Here is a tiny trained network, its code and every weight. The questions are about switching its units off for an input and a class, where a switched-off unit gives its printed mean instead of its output.

import numpy as np


def w(rows, s, z=0):
    codes = np.array(rows[::2]) - 128.0
    scale = np.full(codes.shape[1], s)
    scale[-1] = z or s
    return codes * scale


def f(y):
    return y / 2 * (1 + np.tanh(0.7978845608 * (y + 0.044715 * y**3)))


def log_softmax(a):
    a = a - a.max(-1, keepdims=True)
    return a - np.log(np.exp(a).sum(-1, keepdims=True))


def net(x, mask):
    res = np.array(x, float).reshape(1, 4) / 4 @ E
    y = f(res @ A[0][:, :-1].T + A[0][:, -1])
    res = res + np.where(mask, y, B[0][:, -1]) @ B[0][:, :-1]
    return log_softmax(res[-1] @ U[:, :-1].T + U[:, -1])


A, B = {}, {}
E = w([
[120,128,137,137,121,127],'x0',
[123,118,179,204,221,76],'x1',
[175,141,255,165,139,157],'x2',
[235,168,67,235,156,103],'x3',
],0.0093)
A[0] = w([
[84,95,131,120,148,174,50],'neuron 1',
[201,243,79,178,112,169,60],'neuron 2',
[89,149,6,108,128,170,210],'neuron 3',
[93,80,170,84,76,103,128],'neuron 4',
[91,143,100,97,151,114,39],'neuron 5',
[82,102,46,130,158,135,55],'neuron 6',
[140,159,98,96,117,165,10],'neuron 7',
[73,108,194,82,108,160,41],'neuron 8',
[159,173,111,93,65,173,105],'neuron 9',
[102,103,73,108,119,82,188],'neuron 10',
[148,155,87,197,103,114,48],'neuron 11',
[67,148,111,128,228,51,194],'neuron 12',
[202,95,107,89,152,126,151],'neuron 13',
[81,126,133,106,116,190,22],'neuron 14',
[183,137,187,106,124,179,57],'neuron 15',
[146,202,152,112,148,118,2],'neuron 16',
[118,81,162,55,83,181,202],'neuron 17',
[134,154,107,60,66,141,203],'neuron 18',
],0.011,0.0039)
B[0] = w([
[140,80,120,161,133,10,142],'neuron 1',
[70,93,152,149,145,13,223],'neuron 2',
[189,162,232,199,124,161,254],'neuron 3',
[130,154,141,168,182,22,201],'neuron 4',
[185,55,129,86,71,111,140],'neuron 5',
[255,73,126,43,86,112,177],'neuron 6',
[134,55,82,172,218,198,143],'neuron 7',
[168,65,197,165,140,31,203],'neuron 8',
[80,116,124,206,248,210,198],'neuron 9',
[197,131,252,159,111,138,195],'neuron 10',
[195,120,94,83,163,43,179],'neuron 11',
[106,167,182,243,155,224,210],'neuron 12',
[127,180,131,166,188,88,149],'neuron 13',
[51,90,30,116,168,68,163],'neuron 14',
[142,82,150,100,50,242,172],'neuron 15',
[111,28,185,149,142,118,125],'neuron 16',
[154,161,157,171,173,99,250],'neuron 17',
[106,180,167,207,193,135,235],'neuron 18',
],0.0062,0.0091)
U = w([
[113,160,139,184,176,192,161],'0',
[153,205,165,133,131,124,219],'1',
[191,128,172,131,112,157,211],'2',
[156,120,115,100,124,11,44],'3',
[135,158,133,100,107,153,77],'4',
[140,6,63,52,71,163,2],'5',
],0.011,0.0041)

Each question gives the input, the list of numbers given to net, and the class t.
The units are the neurons (one row each of A and B). Each row of codes is followed by its name. A weight is (code - 128) times the scale printed after its matrix; where a second scale follows, it is the last column's (A, B and U).
mask holds one flag per neuron, in row order. A switched-off neuron (its flag False) gives its mean, the last column of its row in B, instead of its output. The means were averaged over made-up inputs and are rounded, as every weight is.
A unit's drop is (log p(t) with every unit on - log p(t) with that unit switched off) / (log p(t) with every unit on - log p(t) with every unit switched off).
The circuit of an input: a set's keep is (log p(t) with only the set's units on - log p(t) with every unit switched off) / (log p(t) with every unit on - log p(t) with every unit switched off). Starting from the 12 units with the biggest drops (on a tie, the unit counted first), units are removed one at a time, each time the one whose removal leaves the highest keep (on an exact tie, the one counted first), for as long as the keep stays at least 0.8.
units of the circuit, in order: the units of the circuit, biggest drop first
k most important neurons: the k neurons with the biggest drops, biggest first
drop of u: that unit's drop, to one decimal
input [-1,-6,-8,2], class 2: units of the circuit, in order : [neuron 6; neuron 3]
input [2,4,-7,8], class 3: units of the circuit, in order : [neuron 11]
input [-6,3,-7,-3], class 2: units of the circuit, in order : [neuron 6; neuron 10; neuron 3]
input [-1,5,2,7], class 3: 2 most important neurons : [neuron 2; neuron 11]
input [3,-6,1,-2], class 0: units of the circuit, in order : [neuron 9; neuron 18]
input [5,-8,-7,2], class 0: 2 most important neurons : [neuron 9; neuron 18]
input [4,-6,-8,-2], class 2: units of the circuit, in order : [neuron 6; neuron 3]
input [-3,1,-1,4], class 3: units of the circuit, in order : [neuron 9; neuron 18; neuron 2]
input [4,-5,-3,-8], class 3: units of the circuit, in order : [neuron 8; neuron 4]
input [-4,0,-6,-1], class 2: units of the circuit, in order : [neuron 6; neuron 10; neuron 3]
input [-7,4,0,8], class 3: units of the circuit, in order : [neuron 2; neuron 11]
input [0,-1,-6,-5], class 2: 3 most important neurons : [neuron 3; neuron 10; neuron 6]
input [3,-7,-8,-4], class 2: 3 most important neurons : [neuron 6; neuron 10; neuron 5]
input [5,-7,-2,-8], class 3: 2 most important neurons : [neuron 8; neuron 4]
input [-5,-8,-1,-7], class 0: 2 most important neurons : [neuron 9; neuron 18]
input [1,4,-8,-7], class 2: 2 most important neurons : [neuron 12; neuron 10]
input [3,-6,4,1], class 0: 2 most important neurons : [neuron 9; neuron 6]
input [1,2,-1,-5], class 3: 2 most important neurons : [neuron 3; neuron 9]
input [-4,-7,-5,-5], class 0: 4 most important neurons : [neuron 9; neuron 18; neuron 7; neuron 14]
input [0,4,2,8], class 3: most important neuron : [neuron 2]
input [-5,0,-6,-8], class 3: most important neuron : [neuron 4]
input [-4,-7,-2,3], class 0: drop of neuron 9 : 0.5
input [5,-3,5,-6], class 3: drop of neuron 12 : 0.2
input [-3,-7,-7,0], class 0: drop of neuron 5 : -0.2
